Below is a small trained network, with its code and all its weights. Each question gives an input and a class and asks what happens when units are switched off, that is, made to give their printed mean instead of their output.

import numpy as np


def w(rows, s, z=0):
    codes = np.array(rows[::2]) - 128.0
    scale = np.full(codes.shape[1], s)
    scale[-1] = z or s
    return codes * scale


def f(y):
    return np.maximum(y, 0)


def log_softmax(a):
    a = a - a.max(-1, keepdims=True)
    return a - np.log(np.exp(a).sum(-1, keepdims=True))


def net(x, mask):
    res = np.array(x, float).reshape(1, 8) / 4 @ E
    y = f(res @ A[0][:, :-1].T + A[0][:, -1])
    res = res + np.where(mask, y, B[0][:, -1]) @ B[0][:, :-1]
    return log_softmax(res[-1] @ U[:, :-1].T + U[:, -1])


A, B = {}, {}
E = w([
[91,71,187,2,74],'x0',
[126,129,128,125,129],'x1',
[158,163,24,6,126],'x2',
[127,117,121,130,127],'x3',
[203,40,144,101,234],'x4',
[133,148,144,118,134],'x5',
[122,124,123,129,129],'x6',
[77,34,56,171,106],'x7',
],0.0077)
A[0] = w([
[206,237,175,82,136,144],'n1',
[200,23,135,111,254,56],'n2',
[69,6,23,156,106,156],'n3',
[111,111,65,70,123,122],'n4',
[151,135,168,115,193,185],'n5',
[152,154,45,92,127,90],'n6',
[209,150,70,109,78,103],'n7',
[109,49,192,45,85,67],'n8',
[137,147,201,76,117,123],'n9',
[33,172,90,158,39,97],'n10',
[111,117,75,102,141,103],'n11',
[180,201,78,201,222,87],'n12',
[169,47,99,125,143,145],'n13',
[143,143,77,103,119,255],'n14',
[153,150,86,92,118,95],'n15',
[110,113,200,170,134,68],'n16',
[150,143,68,73,113,79],'n17',
[145,130,55,188,158,131],'n18',
[130,108,209,207,103,65],'n19',
[198,220,80,210,146,108],'n20',
[176,130,39,214,169,93],'n21',
[151,174,12,66,169,99],'n22',
[69,240,127,139,11,103],'n23',
],0.0083,0.0097)
B[0] = w([
[184,109,169,193,86,204],'n1',
[158,182,70,66,231,187],'n2',
[194,151,138,165,23,224],'n3',
[95,107,205,177,136,177],'n4',
[201,173,84,151,88,193],'n5',
[97,73,186,174,198,163],'n6',
[77,119,181,148,184,158],'n7',
[23,155,102,2,109,183],'n8',
[119,156,125,108,87,173],'n9',
[189,142,28,87,234,190],'n10',
[108,123,141,179,134,149],'n11',
[40,164,114,48,74,184],'n12',
[194,171,89,116,143,182],'n13',
[176,130,173,223,51,254],'n14',
[67,96,156,176,205,150],'n15',
[110,57,176,212,209,149],'n16',
[97,56,164,159,163,158],'n17',
[90,146,157,64,84,178],'n18',
[71,19,168,199,212,162],'n19',
[70,145,145,45,73,195],'n20',
[77,149,150,76,117,179],'n21',
[88,46,190,168,188,191],'n22',
[174,161,38,136,224,209],'n23',
],0.0069,0.01)
U = w([
[173,138,131,141,68,254],'0',
[67,63,173,158,194,29],'1',
[177,163,8,76,206,44],'2',
[29,151,113,11,63,49],'3',
[160,134,124,137,83,192],'4',
[156,135,127,131,85,168],'5',
],0.011,0.0077)

Each question gives the input, the list of numbers given to net, and the class t.
The units are the neurons (one row each of A and B). Each row of codes is followed by its name. A weight is (code - 128) times the scale printed after its matrix; where a second scale follows, it is the last column's (A, B and U).
mask holds one flag per neuron, in row order. A switched-off neuron (its flag False) gives its mean, the last column of its row in B, instead of its output. The means were averaged over made-up inputs and are rounded, as every weight is.
A unit's drop is (log p(t) with every unit on - log p(t) with that unit switched off) / (log p(t) with every unit on - log p(t) with every unit switched off).
The circuit of an input: a set's keep is (log p(t) with only the set's units on - log p(t) with every unit switched off) / (log p(t) with every unit on - log p(t) with every unit switched off). Starting from the 12 units with the biggest drops (on a tie, the unit counted first), units are removed one at a time, each time the one whose removal leaves the highest keep (on an exact tie, the one counted first), for as long as the keep stays at least 0.8.
circuit, biggest first: the units of the circuit, biggest drop first
most important unit: the unit with the biggest drop
k most important neurons: the k neurons with the biggest drops, biggest first
drop of u: that unit's drop, to one decimal
input [8,-1,0,5,8,-7,-1,5], class 2: circuit, biggest first => (n2)
input [8,0,1,2,7,3,-1,-1], class 3: 2 most important neurons => (n8, n23)
input [1,-1,-1,4,5,-4,-4,-2], class 2: circuit, biggest first => (n2, n3)
input [-5,-7,1,-2,-8,7,3,2], class 2: 2 most important neurons => (n23, n10)
input [3,-3,-7,-6,-8,-3,0,4], class 2: circuit, biggest first => (n10, n23)
input [-7,8,5,-1,1,4,1,0], class 3: circuit, biggest first => (n12, n20)
input [4,8,-1,-3,8,-3,-4,-7], class 2: 2 most important neurons => (n2, n3)
input [-6,1,7,-4,6,6,7,2], class 1: 2 most important neurons => (n22, n6)
input [-4,-7,-7,-6,-4,6,6,-6], class 1: 4 most important neurons => (n19, n3, n16, n14)
input [-8,-8,-8,-4,-7,-3,-6,6], class 1: 2 most important neurons => (n19, n16)
input [-8,8,-6,-1,6,8,-4,6], class 3: circuit, biggest first => (n12, n21, n18)
input [7,0,-5,1,8,0,-2,-7], class 2: 2 most important neurons => (n2, n14)
input [-7,3,4,4,0,1,-6,-3], class 3: circuit, biggest first => (n12, n20)
input [3,-8,0,7,-7,-2,-3,4], class 2: most important unit => n10
input [-4,-2,5,-1,-1,-2,-6,1], class 1: circuit, biggest first => (n22, n6, n7)
input [8,-6,-6,1,1,2,-5,2], class 3: 2 most important neurons => (n8, n14)
input [0,-2,2,0,7,-8,3,8], class 0: 3 most important neurons => (n3, n23, n10)
input [1,8,0,-5,7,2,-4,-5], class 2: 2 most important neurons => (n2, n3)
input [5,1,7,7,-5,-3,7,-1], class 1: drop of n22 => 0.1
input [-3,-3,0,1,8,0,2,2], class 2: drop of n2 => 1.2
